The rows lie along a hidden order. The number after each row says roughly how far along it the row is, from 0 to 10. A new part has a new order.
[  9  -9 -18  -2   2  -4  -1   0  -1   3   0  -7  -2   2   6   2   1  -2
  -6   7  11 -17   0  -6   2  -3   1   2]
1
[ -1  11  -5  -5   0   2   6  -5   4 -12   4  -6 -28 -16  12   1  -4  11
   9  43  24  18  10 -43 -17  -5  -7   3]
9
[  2   3  -1  -1  -5  -1   7  -8   0  -8  -4 -10  -5 -15  -4  11   0   5
  -3  -5   2  -2   2 -27 -12   0   1  -1]
1
[-15  -3   2  -7   0   0   5 -10   0   5   1  -3  -7 -21   6   7   0  14
   5  17  16   9   5 -15 -15  -6  -8   0]
4
[-12   1   5  -1  -7   0  11  -7   0 -11   1 -10  -6  -6  -3   1  -2   6
   1   3   5  10  15 -34 -17  -6   5   1]
2
[ -3  18  -3  -6  -1   0   4  -8   4  -8  -3  -3 -23  -8  12   8  -3   9
  11  33  12  11   3 -25 -12  -7   3  10]
8
[  0   8   1  -4 -10  -1  12 -11   2  -6  -1  -5 -18 -12   1   4  -3   4
  -5  18  19  13  26 -43 -17  -6   6   5]
2
[ -5 -13 -12  -5   6   1  11  -3  -3  -2   1  -5  -8  -4   2  -3  -1  -8
  -3  -2  20  -4   5  -8 -10  -4   0   6]
6
[  2  -4   6  -1  -3   3   8  -6   3  -6   8  -2 -11  -6   5   3  -1  11
  -1  14  15   7   7 -27  -6   1   0   4]
0
[-10   6  10  -1  -4   1   8  -2   0  -3   4   0  -2   2   0  -3  -4   3
   1  11  10  12  13 -30 -13  -2   5   1]
7
[  4   3  -1   2   1  -4   3   6  -1  -1  -5  -4   0  -9   1 -11  -3   5
   1  -6  -2 -12   0 -12   1   2  -5   1]
7
[  3   5 -12  -6  -3   2   5  -6   2  -2   4   0 -11 -18  13   5  -3   4
   8  23  17   5   4 -21 -13  -2  -8  -2]
10

Next part:
[ -7 -24 -19 -10  13   8   1  -4   8   8   2  -3 -15  -8  14  18  12  -4
  -8 -13   2  -6  -6  -1   4  15  21   2 -16 -27]
0
[-11 -10  46   8  17 -15 -38 -19 -12  10   0  24  52  10 -11 -34 -31 -23
  31  32   9   2  22  15  -1   2  23   6  50  35]
10
[ 10  17  23   2 -23 -25 -16  19  13  16  -4  -3   9   0 -26 -28 -13   7
  31  38  -5  -5 -16  -9  -4  -1  -2   8  33  31]
10
[ -6  11 -23  -2 -24  -3  21  43  29  -6 -17 -28 -23   7   6   8  10  17
   0  -8 -19 -25 -26  -5  15   5 -19 -12 -28  -7]
8
[ 24  -9   3 -24  -1  -2  -6  -6   0  11  12  15   7 -21 -16  -6   7   5
  20   0  -1  -6   8   5  -7   5  31  23  34  -7]
5
[-14 -21   8  -9  14  13  -1  -1 -15  -9 -11   8  29   4   4  -5  -2  -8
   8  -3 -16  -6  30  22  11   8  21   4  19   0]
9
[  9   4   7  10   4   4 -23  -6 -17  22   7  -3  10 -10 -27 -19  -9  -4
   2  33   2  36   0 -23 -15  -2   8  15  16  14]
1
[-29 -11  -2  13   3   3   6  20  11  -6 -17 -19  -4  16  19   1  -4  -4
  -4   4 -11 -10  -6   5  20  12 -10 -15 -20  -1]
7
[-18  -9  31  25  16 -15 -38 -10   5  26   0  -3  21   4  -1 -20 -25 -20
  12  40  14  14  -6 -10   0   6  14   1  10  27]
3
[ 31  30 -13  -7 -23   0  11  -2  -5   2  14   8 -12 -14 -26  -3  14  17
  -2  -1   3  14  -4 -16 -20 -19 -17  10   7   0]
4
[ -9  -4  21   9   3   5 -22  25 -17   8 -17  -9  33   8 -22 -32 -16 -11
  12  41 -22  18  11  -4  10   4   8   6  28  29]
9
[-12 -22   6   6  32  18 -13 -37 -30  -3   6  19  15   0  12   6  -7 -18
 -22  -8  13  22  30  11  -6   0  10   1   1  -6]
1
[ 11  -6 -13  -7  -2  -6   3 -13  13  11  16   4 -26 -12   8  19   9   4
  -4 -11  14  -9 -12  -4  -7   6  11   2 -14 -19]
0

[ 0  0 -2  2  2  7 -1 23 -1  6  3  4  1 -1  1  0  0  3  8]
2
[  8  10  -5   3   2   1   1   4  -2 -13   0  10  -4   1   1   1   0   2
 -10]
3
[  6  -3   4   2   2   7   2  12   4 -15   3  -2   1  -5   4   0   0  14
  -1]
3
[ 2 -1 -1  1  1  2  0  0  0 -3 -1  1 -2  0  2  0  0  0  2]
0
[ 3 -2 -1  3  2  1 -1  1  0 -6  1 -1  4 -3  0  1  0  3  0]
1
[  1   3  -3   3   1   6   1   3  -1 -10  -4   6 -10   2   4   0   1   1
  -1]
2
[ 1 -2  1  2  2  2  0  1  2 -3 -1 -1  1 -4  0  0  0  2 10]
1
[ 8 -1  0  3  1 -3 -3 -1  0 -7  3  0  6  0  0  1 -1  2 -6]
2
[ 10  -3   2   8   1   4  -5  -1   2 -14   1   2   3   1   4   1   0   5
  -1]
3
[ 4 -2  0  4  2  3 -2  1  1 -7  0  1  1 -2  2  1  0  4  1]
1
[  4  -3   4   2   2   9   2  11   3 -16   2   0  -2  -4   6   0   0  14
   3]
3
[ 1 -3 -4  3  2  7  3  3  0 -4  0  1  1 -4 -1  0  0  5  9]
1
[ 2 -1 -2  2  1  4  0  6  0  1  1  1  2 -4  0  0  0  3  5]
1
[ 1  0 -2  2  1  5  1  1  0 -6 -3  3 -6  0  3  0  1  1  2]
1
[-1 -1 -2  2  1  6  1  1  0 -6 -3  2 -6 -1  2  0  0  2  4]
0
[ 1 -3 -6  3  2  6  7  3  1  4  8  0  2 -2 -4 -1 -1  5 12]
3
[ 2 -2 -1  2  1  3  0  1  0 -4 -1  0  0 -2  1  0 -1  2  3]
0
[ 5 -2 -2  2  1  3  1  1  0 -1  1  1  1 -3 -1  0 -1  2  4]
0
[ 5 -2  1  4  2  2 -3 -1  1 -8  1  2  1  1  3  1  0  2 -1]
2
[  5   5  -4   3   1   5   1   4  -1 -11  -3   7  -8   1   3   0   0   1
  -4]
2
[ 63  -5  14  41  13   0 -10  -3   8 -28  18  31  24  18  22   6  15  19
 -13]
10
[ 0 -1 -1  2  1  2  0 -1  0 -2  0  1 -1 -1  1  0  0  0  2]
0
[ -5  15  -9   0   1   4  -6  -3  -3 -18   7  -3  -3   2  -2   1  -1  -7
   1]
5
[-3 -1 -2  3  2 12 -1 26  0  6  1  5 -3  0  2  0  0  3 11]
2
[ 3 -1  0  1  1 -1  1  1  1 -5  2 -2  2 -2  0  1 -1  3 -2]
0
